array([-32, -12,  -9,  53,  35,   3]) | -32, 3
array([ 25,  58, -14,   3,  -1, -14, -38]) | 25, -38
array([-14,  59,  19, -19]) | -14, -19
array([ 55,  19,  16, -15,   6, -10]) | 55, -10
array([-60,  25, -35,   1]) | -60, 1
array([-49,  23,   6, -18,   5]) | -49, 5
array([57, 48, 58, 39, -1]) | 57, -1
---
[[-0.55, -0.11, 0.09, 2.23, -0.17, -0.51], [-1.43, -1.35, -0.86, 1.23, -0.81, -1.63]] Out: 2.23
[[57.556, 109.345, -204.854, -81.678, -103.080, -237.899], [17.082, -166.240, 105.887, -10.185, -21.712, 134.891], [91.789, -51.922, 32.126, -133.275, -221.011, 26.852]] Out: -81.678
[-94.9, 82.6, -162.1, -142.7, 45.7, 137.0] Out: -142.7
[-93.998, -139.105, 9.469, -189.537, 1.676, 111.251] Out: -189.537
[[-0.10, 0.21, 0.01, -0.03, 0.03, -0.10], [-0.01, 0.15, -0.02, -0.07, -0.03, -0.21]] Out: -0.03
[-18.422, 10.308, 4.035, 17.935, 4.625, 0.678] Out: 17.935
---
-854,-215,291,692
-550,829,-317,306
⇒ 291

6005,5019,5348,3911,5128,8128,6720
3065,5580,4669,3947,5342,3444,5037
⇒ 8128

1297,4427,4748,6193,4260
6029,4731,2766,1046,8607
⇒ 6193

5123,8288,5823,1847
1545,5396,7157,4014
⇒ 5823

47,58,82,77,36
79,20,68,45,3
⇒ 77

1,5,3,2,6,1
6,8,5,2,4,5
⇒ 6
---
array([[ 18,  20,  29,  -4,  43],
       [ 10, -13,  58,   2,  60]]) Answer: 29

array([-22,  35, -64,  28, -42]) Answer: -64

array([[-10, -32, -19, -25,  50],
       [-29, -33, -20, -32,  45],
       [-28, -22, -14, -25,  29]]) Answer: -19

array([-34, -58,  -3, -27, -28]) Answer: -3

array([[ 17,   2, -16,  19,  15],
       [ 17,   4,   9,  29,  19],
       [  3,  27, -23, -48, -10]]) Answer: -16

array([-58, -53,  24, -14,  10]) Answer: 24

array([  4, -14,  -1,  54, -26]) Answer: -1

array([ 10,  62,  42,  -9, -57]) Answer: 42

array([-49, -11,  55, -30,  18]) Answer: 55
---
[[ 33 -45   7 -53   1  28]
 [ 43 -26   4   4  19  51]
 [ -8 -13  14  23  -5  38]]	7

[[  1   6   1  15  -5]
 [ -1  -3   0  55   1]
 [ -5   5  -1 -53   5]]	1

[[-58   6 -27  32   6]
 [-13  19 -25  62  19]
 [ -1  50   0  51  50]]	-27

[[ 15 -11  12  24  27 -35]
 [ 24  -7  16   7  36  13]
 [-13   2   8  -2 -11 -53]]	12

[[ -2  -5  -5 -10]
 [-63  19  19  11]
 [-21  27  12  14]]	-5

[[ 52 -13 -26  31]
 [ -6  21  62   2]
 [ -7  51 -29 -35]]	-26
---
[   6.0  140.8   98.8 -189.4  174.5 -115.6]
98.8

[[-0.164  0.024 -0.127  0.009 -0.045]
 [-0.064  0.143 -0.009  0.199  0.102]]
-0.009

[[ 0.037 -0.051  0.140 -0.045 -0.159]
 [-0.057 -0.106  0.125  0.060 -0.119]
 [-0.013 -0.043 -0.023 -0.010  0.002]]
-0.023

[-18.306  -6.554   4.810 -11.681  15.523 -14.824]
4.810

[[ 0.05  0.07 -0.04  0.00 -0.13 -0.13 -0.13]
 [ 0.08 -0.04 -0.04 -0.04 -0.01 -0.22  0.00]
 [-0.14  0.02 -0.04  0.18  0.05  0.12 -0.07]]
-0.04

[-0.115 -0.094 -0.161  0.112 -0.102 -0.190 -0.058]
-0.161

[ 0.90  1.42 -1.49 -0.02]
-1.49

[-0.093  0.013  0.109  0.035 -0.123]
0.109

[-0.004 -0.173  0.077  0.049 -0.039  0.193  0.145]
0.077

[ -26.63 -110.07 -138.56  111.84]
-138.56
---
[[-3.955, 21.860, 10.724, 15.295, 1.192], [6.788, 6.403, 8.216, -21.737, -9.743], [8.937, 4.886, 4.270, 10.048, -4.118]] 15.295
[[-0.144, -0.099, -0.049, 0.127, 0.102], [-0.145, -0.118, -0.046, 0.120, 0.125]] 0.125
[[1.98, -1.34, -1.26, 2.02, 1.57, -0.37], [2.00, -0.73, -0.58, 1.94, 1.33, -0.29]] 2.00
[[-122.119, -129.575, 198.047, 79.377, -95.062], [-96.135, -97.830, 213.529, 43.048, -123.178]] 198.047
[1.734, -1.068, 0.873, 0.393] 0.873
[17.339, -14.918, -14.579, 14.019, 8.079] 14.019
[110.317, 45.501, 95.645, 152.663, 112.599, -149.630] 112.599
[0.088, 0.148, 0.031, 0.061, -0.137] 0.088
[81.72, -114.38, 127.53, -85.00, -90.74] 81.72
[-0.014, 0.053, -0.120, -0.080, -0.012, 0.108] 0.053
